Below are the code and all the weights of a small trained network. Each question names an input and a class and asks about switching units off, where a switched-off unit gives its printed mean instead of its output.

import numpy as np


def w(rows, s, z=0):
    codes = np.array(rows[::2]) - 128.0
    scale = np.full(codes.shape[1], s)
    scale[-1] = z or s
    return codes * scale


def norm(h):
    return h / np.sqrt((h * h).mean(-1, keepdims=True) + 1e-5)


def f(y):
    return np.maximum(y, 0)


def log_softmax(a):
    a = a - a.max(-1, keepdims=True)
    return a - np.log(np.exp(a).sum(-1, keepdims=True))


def net(x, mask):
    res = np.array(x, float).reshape(1, 8) / 4 @ E
    u = 0
    for l in range(4):
        y = f(norm(res) @ A[l][:, :-1].T + A[l][:, -1])
        res = res + np.where(mask[u : u + 8], y, B[l][:, -1]) @ B[l][:, :-1]
        u += 8
    return log_softmax(norm(res)[-1] @ U[:, :-1].T + U[:, -1])


A, B = {}, {}
E = w([
[118,94,121,110,131,148,156,130,130,137,140,121],'x0',
[27,90,203,147,176,132,70,254,194,102,71,197],'x1',
[180,141,146,5,252,96,147,134,211,64,212,238],'x2',
[116,139,124,157,149,138,121,148,148,149,162,132],'x3',
[124,119,126,127,133,131,135,124,134,130,130,125],'x4',
[148,156,134,142,116,138,107,145,111,127,127,144],'x5',
[137,134,133,119,118,127,124,127,116,121,119,127],'x6',
[135,65,143,149,134,195,2,100,91,21,210,99],'x7',
],0.0073)
A[0] = w([
[96,99,143,132,48,132,65,162,73,149,122,70,115],'0.n1',
[124,130,113,75,150,129,88,124,2,143,97,106,101],'0.n2',
[74,188,94,111,112,63,218,145,110,204,88,207,252],'0.n3',
[114,77,113,138,165,146,69,173,136,126,57,130,11],'0.n4',
[126,123,244,74,93,106,93,179,229,92,154,105,2],'0.n5',
[201,130,207,128,208,77,195,90,114,189,122,228,151],'0.n6',
[76,109,144,191,62,100,133,144,67,238,80,61,152],'0.n7',
[76,61,199,121,144,115,69,232,167,125,44,155,138],'0.n8',
],0.0057,0.0037)
B[0] = w([
[46,145,166,113,152,104,186,85,163,116,166,64,199],'0.n1',
[162,34,130,158,154,174,84,197,247,125,142,62,154],'0.n2',
[214,162,99,61,115,212,200,136,172,238,43,105,253],'0.n3',
[112,113,191,127,88,81,181,153,108,147,192,110,156],'0.n4',
[124,133,2,99,126,210,108,165,155,82,134,145,165],'0.n5',
[157,114,116,145,143,118,209,216,116,80,195,86,216],'0.n6',
[162,108,173,140,161,185,11,24,204,202,137,225,240],'0.n7',
[87,83,190,90,237,194,121,147,17,108,8,109,237],'0.n8',
],0.006,0.0074)
A[1] = w([
[124,85,141,93,160,86,57,105,90,46,218,159,85],'1.n1',
[225,138,84,104,101,97,81,81,191,158,198,66,194],'1.n2',
[105,79,55,91,155,112,51,105,85,90,190,167,115],'1.n3',
[141,148,123,120,61,93,171,154,163,119,255,149,9],'1.n4',
[72,36,109,228,85,131,51,85,61,109,146,92,182],'1.n5',
[38,96,126,147,148,123,110,86,97,84,169,33,149],'1.n6',
[136,121,119,121,129,54,183,244,101,141,166,86,133],'1.n7',
[154,193,20,130,64,143,174,25,70,108,194,76,85],'1.n8',
],0.0062,0.0014)
B[1] = w([
[168,35,179,148,116,210,144,2,187,254,108,145,238],'1.n1',
[169,69,51,156,83,124,86,140,111,121,168,102,255],'1.n2',
[28,138,140,106,80,141,85,118,152,173,122,217,209],'1.n3',
[182,152,160,138,38,49,193,124,67,122,101,106,172],'1.n4',
[91,228,49,104,174,158,230,209,93,47,141,86,252],'1.n5',
[77,183,136,191,58,43,81,143,91,94,155,94,224],'1.n6',
[163,153,110,82,153,127,138,38,156,18,120,81,176],'1.n7',
[119,87,149,194,172,155,131,185,207,70,81,177,226],'1.n8',
],0.0078,0.006)
A[2] = w([
[80,132,183,137,135,153,131,118,129,103,133,174,183],'2.n1',
[199,135,71,116,35,83,146,35,150,173,186,143,132],'2.n2',
[184,106,124,53,153,180,144,56,201,212,72,254,147],'2.n3',
[144,89,173,114,120,149,102,105,153,99,185,219,146],'2.n4',
[126,149,123,135,100,73,99,108,166,94,170,123,77],'2.n5',
[141,178,43,169,61,111,97,58,156,166,167,140,195],'2.n6',
[158,151,86,71,149,67,145,197,140,54,108,118,3],'2.n7',
[140,110,141,186,92,139,129,153,148,222,42,94,8],'2.n8',
],0.0085,0.0014)
B[2] = w([
[180,141,106,124,122,39,136,162,109,149,80,112,164],'2.n1',
[155,96,153,194,137,2,127,107,50,134,177,55,193],'2.n2',
[79,151,114,168,115,169,103,159,107,100,142,114,252],'2.n3',
[115,83,167,88,152,99,110,110,146,217,119,118,171],'2.n4',
[161,122,133,168,105,133,158,135,194,128,113,186,141],'2.n5',
[128,68,96,107,112,191,153,141,130,103,184,155,181],'2.n6',
[139,186,56,94,177,156,193,165,145,150,135,153,160],'2.n7',
[134,83,152,98,144,83,100,117,145,179,133,155,176],'2.n8',
],0.012,0.014)
A[3] = w([
[116,66,105,217,105,82,168,147,84,69,119,125,148],'3.n1',
[185,163,78,102,175,91,190,174,132,92,125,179,61],'3.n2',
[100,124,143,40,244,163,107,115,207,196,47,224,90],'3.n3',
[166,137,108,151,115,112,175,150,147,227,102,71,212],'3.n4',
[2,160,213,96,148,160,67,121,116,175,113,121,52],'3.n5',
[11,186,214,117,131,125,68,113,130,159,111,122,37],'3.n6',
[173,16,131,117,152,97,71,94,116,216,88,176,223],'3.n7',
[102,130,163,135,195,153,90,173,115,90,47,173,11],'3.n8',
],0.0077,0.0011)
B[3] = w([
[79,160,126,106,136,136,101,198,164,161,91,165,223],'3.n1',
[149,155,59,169,181,118,214,118,119,89,124,100,198],'3.n2',
[79,198,137,89,101,226,107,38,156,147,49,156,255],'3.n3',
[122,51,193,116,112,46,100,101,128,59,172,164,209],'3.n4',
[201,171,129,96,105,116,94,161,100,65,88,104,242],'3.n5',
[145,173,140,95,110,47,142,131,63,97,51,85,214],'3.n6',
[126,115,196,98,142,121,68,27,146,193,189,218,251],'3.n7',
[156,81,144,204,88,98,180,138,159,162,248,114,216],'3.n8',
],0.011,0.0083)
U = w([
[150,17,172,153,132,76,88,63,138,196,229,161,255],'0',
[116,179,219,42,92,148,60,50,127,164,33,162,148],'1',
[75,104,36,187,68,196,124,193,173,64,175,102,158],'2',
[100,196,156,142,121,46,112,225,58,70,59,39,45],'3',
[205,122,76,129,160,8,254,118,127,73,172,67,25],'4',
[112,216,70,85,197,227,214,138,161,131,69,156,22],'5',
],0.013,0.0016)

Each question gives the input, the list of numbers given to net, and the class t.
The units are the neurons (one row each of A and B). Each row of codes is followed by its name. A weight is (code - 128) times the scale printed after its matrix; where a second scale follows, it is the last column's (A, B and U).
mask holds one flag per neuron, layer by layer. A switched-off neuron (its flag False) gives its mean, the last column of its row in B, instead of its output. The means were averaged over made-up inputs and are rounded, as every weight is.
A unit's drop is (log p(t) with every unit on - log p(t) with that unit switched off) / (log p(t) with every unit on - log p(t) with every unit switched off).
unit that matters most: the unit with the biggest drop
top k neurons: the k neurons with the biggest drops, biggest first
k most important neurons of layer l: the k neurons of layer l with the biggest drops, biggest first
drop of u: that unit's drop, to one decimal
input [-6,0,0,-6,-5,2,-2,0], class 0: unit that matters most : 1.n5
input [4,-2,0,-5,3,-6,-3,-6], class 0: top 3 neurons : [1.n5; 0.n3; 2.n8]
input [-3,-7,0,-8,4,-6,2,-4], class 0: top 2 neurons : [1.n5; 2.n8]
input [-1,-2,0,4,7,5,-2,4], class 2: top 2 neurons : [1.n5; 0.n7]
input [4,-2,0,-8,7,-3,-6,-6], class 0: top 2 neurons : [1.n5; 0.n3]
input [-5,1,-6,7,-7,-8,1,0], class 1: top 2 neurons : [0.n7; 2.n2]
input [-4,1,7,3,1,-4,6,-5], class 5: 2 most important neurons of layer 2 : [2.n2; 2.n7]
input [2,-8,0,2,0,-7,5,6], class 2: top 3 neurons : [1.n5; 0.n7; 1.n8]
input [-8,-2,1,5,0,-3,6,-5], class 4: top 2 neurons : [0.n6; 1.n1]
input [2,-8,0,8,-7,-7,-7,7], class 2: top 2 neurons : [1.n5; 0.n7]
input [-2,8,-5,6,7,-5,6,1], class 3: 3 most important neurons of layer 0 : [0.n3; 0.n1; 0.n4]
input [5,3,0,-2,8,-7,7,6], class 3: top 2 neurons : [1.n6; 0.n7]
input [1,6,1,-7,-2,-7,-4,-7], class 5: top 4 neurons : [1.n1; 0.n6; 0.n7; 2.n4]
input [-1,6,7,8,8,6,-4,1], class 1: unit that matters most : 1.n5
input [2,-3,1,-7,1,-1,5,-1], class 4: top 2 neurons : [0.n7; 1.n1]
input [-4,0,-7,-8,6,-8,-6,2], class 2: top 4 neurons : [0.n8; 1.n5; 0.n3; 0.n7]
input [5,3,0,-5,-6,-7,1,7], class 3: top 2 neurons : [1.n6; 0.n7]
input [-8,-5,-7,-7,6,6,-1,2], class 2: top 2 neurons : [1.n5; 0.n3]
input [-7,7,1,7,5,-6,-6,2], class 1: top 2 neurons : [2.n3; 3.n3]
input [7,1,2,-3,-7,7,7,5], class 1: unit that matters most : 2.n4
input [5,1,7,-5,1,-5,6,1], class 1: 2 most important neurons of layer 1 : [1.n1; 1.n5]
input [-5,-1,2,-6,-7,1,-3,-1], class 4: drop of 0.n8 : 0.4
input [-7,0,7,6,-4,-6,-3,-3], class 4: drop of 1.n5 : 0.1
input [4,2,6,-1,-8,-1,4,-5], class 5: drop of 2.n2 : 0.1
input [-4,1,3,-7,-6,3,-4,-5], class 5: drop of 2.n2 : 0.3
